Below are the code and all the weights of a small trained network. Each question names an input and a target symbol and asks about switching units off, where a switched-off unit gives its printed mean instead of its output.

import numpy as np


def w(rows, s, z=0):
    codes = np.array(rows[::2]) - 128.0
    scale = np.full(codes.shape[1], s)
    scale[-1] = z or s
    return codes * scale


def f(y):
    return np.maximum(y, 0)


def softmax(a):
    e = np.exp(a - a.max(-1, keepdims=True))
    return e / e.sum(-1, keepdims=True)


def log_softmax(a):
    a = a - a.max(-1, keepdims=True)
    return a - np.log(np.exp(a).sum(-1, keepdims=True))


def net(x, mask):
    ids = ['ΘΠαβγδεζλμξστψω'.index(c) for c in x.split()]
    T = len(ids)
    res = E[ids] + P[:T]
    r = res
    for j in range(2):
        rows = slice(4 * j, 4 * j + 4)
        q, k, v = (r @ M[0][rows].T for M in (Q, K, V))
        z = softmax(np.where(np.tri(T) > 0, q @ k.T / 4**0.5, -1e9)) @ v
        o = O[0][rows]
        res = res + np.where(mask[j], z, o[:, -1]) @ o[:, :-1]
    y = f(res @ A[0][:, :-1].T + A[0][:, -1])
    res = res + np.where(mask[2:18], y, B[0][:, -1]) @ B[0][:, :-1]
    return log_softmax(res[-1] @ U[:, :-1].T + U[:, -1])


Q, K, V, O, A, B = {}, {}, {}, {}, {}, {}
E = w([
[197,121,157,125,110,143],'Θ',
[216,85,115,147,133,134],'Π',
[243,89,151,126,116,118],'α',
[217,90,132,114,120,124],'β',
[191,125,151,107,113,142],'γ',
[48,38,174,127,139,176],'δ',
[55,167,153,131,87,193],'ε',
[94,230,159,94,75,174],'ζ',
[13,153,120,117,104,193],'λ',
[56,218,124,87,90,162],'μ',
[51,142,75,22,154,153],'ξ',
[7,132,18,155,77,99],'σ',
[31,195,88,214,7,94],'τ',
[144,118,12,192,1,33],'ψ',
[203,147,17,23,61,4],'ω',
],0.0098)
P = w([
[135,124,183,136,202,2],'0',
[149,132,42,155,227,220],'1',
[113,100,183,108,162,28],'2',
[150,118,74,130,163,195],'3',
[109,82,195,80,115,36],'4',
[131,107,74,124,114,187],'5',
[98,73,196,61,77,51],'6',
[106,99,71,123,72,183],'7',
[92,63,197,45,41,58],'8',
[77,90,67,122,33,180],'9',
[92,42,211,17,20,71],'10',
],0.0097)
Q[0] = w([
[73,76,227,85,182,65],'H1',
[145,83,61,167,147,96],'H1',
[56,152,108,82,191,47],'H1',
[70,225,56,211,159,192],'H1',
[173,101,73,189,141,254],'H2',
[158,98,66,175,75,184],'H2',
[155,53,249,9,93,133],'H2',
[60,141,117,58,182,68],'H2',
],0.017)
K[0] = w([
[15,170,107,62,78,119],'H1',
[142,152,166,151,106,118],'H1',
[104,204,97,99,108,110],'H1',
[148,161,128,195,252,88],'H1',
[140,106,198,166,221,158],'H2',
[166,103,161,107,213,145],'H2',
[90,69,145,50,15,167],'H2',
[65,187,71,84,91,86],'H2',
],0.02)
V[0] = w([
[139,98,129,178,136,147],'H1',
[135,212,112,124,115,111],'H1',
[113,78,29,74,165,79],'H1',
[97,138,119,137,143,128],'H1',
[48,180,103,135,132,118],'H2',
[127,91,55,156,73,75],'H2',
[128,140,91,5,159,106],'H2',
[112,136,177,146,134,137],'H2',
],0.018)
O[0] = w([
[100,198,128,143,130,110,94],'H1',
[151,140,176,59,154,187,61],'H1',
[124,63,30,74,179,79,242],'H1',
[88,134,145,91,107,125,114],'H1',
[74,162,140,43,68,137,102],'H2',
[16,196,94,149,160,123,185],'H2',
[203,169,168,45,246,104,254],'H2',
[154,115,122,138,88,122,104],'H2',
],0.013,0.0084)
A[0] = w([
[121,132,78,131,82,168,101],'N1',
[143,121,109,166,88,121,137],'N2',
[117,129,206,172,110,86,74],'N3',
[108,121,199,114,159,91,51],'N4',
[126,94,138,120,182,215,254],'N5',
[107,167,110,139,147,132,93],'N6',
[120,115,139,144,167,125,147],'N7',
[136,103,200,107,109,8,90],'N8',
[131,110,106,120,190,236,102],'N9',
[138,124,89,149,174,182,78],'N10',
[125,128,227,144,100,95,94],'N11',
[131,85,182,138,111,39,97],'N12',
[184,177,61,123,72,123,99],'N13',
[124,156,103,122,84,102,93],'N14',
[105,129,87,147,181,222,142],'N15',
[151,128,93,137,140,224,52],'N16',
],0.018,0.0075)
B[0] = w([
[165,169,196,161,202,136,156],'N1',
[110,92,54,39,188,116,186],'N2',
[244,96,42,128,163,199,150],'N3',
[93,118,98,116,144,31,221],'N4',
[162,93,179,77,140,249,228],'N5',
[144,69,140,123,152,163,175],'N6',
[188,123,137,118,131,116,212],'N7',
[133,102,146,155,22,195,250],'N8',
[91,146,70,223,110,40,214],'N9',
[44,177,198,110,161,166,196],'N10',
[76,79,159,209,244,99,154],'N11',
[121,222,153,114,135,45,201],'N12',
[125,110,126,173,73,214,165],'N13',
[100,205,126,155,86,158,146],'N14',
[191,113,102,125,43,150,190],'N15',
[75,171,55,134,126,51,142],'N16',
],0.019,0.017)
U = w([
[197,103,127,178,142,129,13],'Θ',
[102,223,91,146,204,32,53],'Π',
[214,180,154,35,171,220,141],'α',
[157,172,200,131,137,118,146],'β',
[191,133,186,143,118,142,99],'γ',
[153,159,96,180,79,60,168],'δ',
[112,82,115,255,124,80,112],'ε',
[144,64,173,181,140,158,2],'ζ',
[58,103,165,201,81,93,148],'λ',
[96,98,211,131,111,163,89],'μ',
[148,108,171,78,56,154,34],'ξ',
[34,138,115,91,92,123,27],'σ',
[66,170,183,157,154,122,153],'τ',
[140,92,95,164,95,238,219],'ψ',
[126,97,139,98,187,87,193],'ω',
],0.0069,0.0074)

Each question gives the input, a string of symbols that net reads in full, and the target symbol t.
The units are the heads (4 rows each of Q, K, V and O) and the neurons (one row each of A and B). Each row of codes is followed by its name. A weight is (code - 128) times the scale printed after its matrix; where a second scale follows, it is the last column's (O, A, B and U).
mask holds one flag per unit, heads first, then neurons. A switched-off unit (its flag False) gives its mean, the last column of its rows in O or B, instead of its output. The means were averaged over made-up inputs and are rounded, as every weight is.
A unit's drop is (log p(t) with every unit on - log p(t) with that unit switched off) / (log p(t) with every unit on - log p(t) with every unit switched off).
The circuit of an input: a set's keep is (log p(t) with only the set's units on - log p(t) with every unit switched off) / (log p(t) with every unit on - log p(t) with every unit switched off). Starting from the 12 units with the biggest drops (on a tie, the unit counted first), units are removed one at a time, each time the one whose removal leaves the highest keep (on an exact tie, the one counted first), for as long as the keep stays at least 0.8.
circuit, biggest first: the units of the circuit, biggest drop first
unit that matters most: the unit with the biggest drop
k most important neurons: the k neurons with the biggest drops, biggest first
which heads matter: for each layer, one digit per head in row order, 1 if its drop is at least 0.15 and else 0, layers parted by /
input ξ α δ β σ α δ, target σ: which heads matter	01
input ω σ ζ δ Θ γ ε, target ε: circuit, biggest first	(N11, H1, H2)
input Θ ζ ξ ω ω λ γ, target ω: 3 most important neurons	(N4, N5, N6)
input δ Θ δ ψ δ ξ σ ω ω ξ, target α: 2 most important neurons	(N8, N4)
input ε Θ δ, target ε: circuit, biggest first	(H1, N11, H2)
input γ α δ β δ λ δ ω ω ω, target ω: 4 most important neurons	(N5, N6, N8, N12)
input β α Θ σ τ, target τ: which heads matter	01
input ω ξ ξ δ σ, target σ: 2 most important neurons	(N5, N14)
input α ω δ σ μ δ ε δ ξ δ, target Π: most important neuron	(N5)
input α Θ δ α β δ, target α: circuit, biggest first	(N9, N4, H1, N8)
input α α α, target α: 3 most important neurons	(N9, N4, N3)
input γ β δ δ δ γ γ ε ζ, target ζ: circuit, biggest first	(H1, N11, N3)
input ω δ ω λ Θ δ α, target δ: which heads matter	10
input Θ δ δ Θ γ, target δ: circuit, biggest first	(N5, N10)
input ε Θ Π, target ε: 3 most important neurons	(N11, N5, N12)
input α δ δ ε ω α ε δ δ, target ε: unit that matters most	H1
input δ ξ ε δ δ μ δ, target μ: 4 most important neurons	(N5, N11, N9, N8)
input ε ω Π δ ψ δ α, target ψ: which heads matter	01
input μ τ ε, target τ: which heads matter	01
input δ β σ δ τ α α α α ω ξ, target ω: circuit, biggest first	(H2, N4, N6)
input ξ ξ δ ψ ω ε ε δ Θ, target ε: which heads matter	10
input ω δ Θ δ ψ Θ δ Θ β ξ ξ, target ξ: unit that matters most	N8
input μ δ ω δ, target α: which heads matter	11
input ω ω δ ω ω δ Π β δ δ, target Π: which heads matter	11
input δ δ μ σ β, target σ: circuit, biggest first	(H2, N5, N9)
input ξ δ δ α ω ω β α δ ω α, target ω: circuit, biggest first	(H2, N4, N6, N12)
input δ α ε ω β ψ δ δ δ Θ β, target δ: which heads matter	10
input δ δ α λ ξ δ λ δ δ, target λ: which heads matter	11
input ξ Π ω ω Π μ ω Π λ, target ω: which heads matter	01
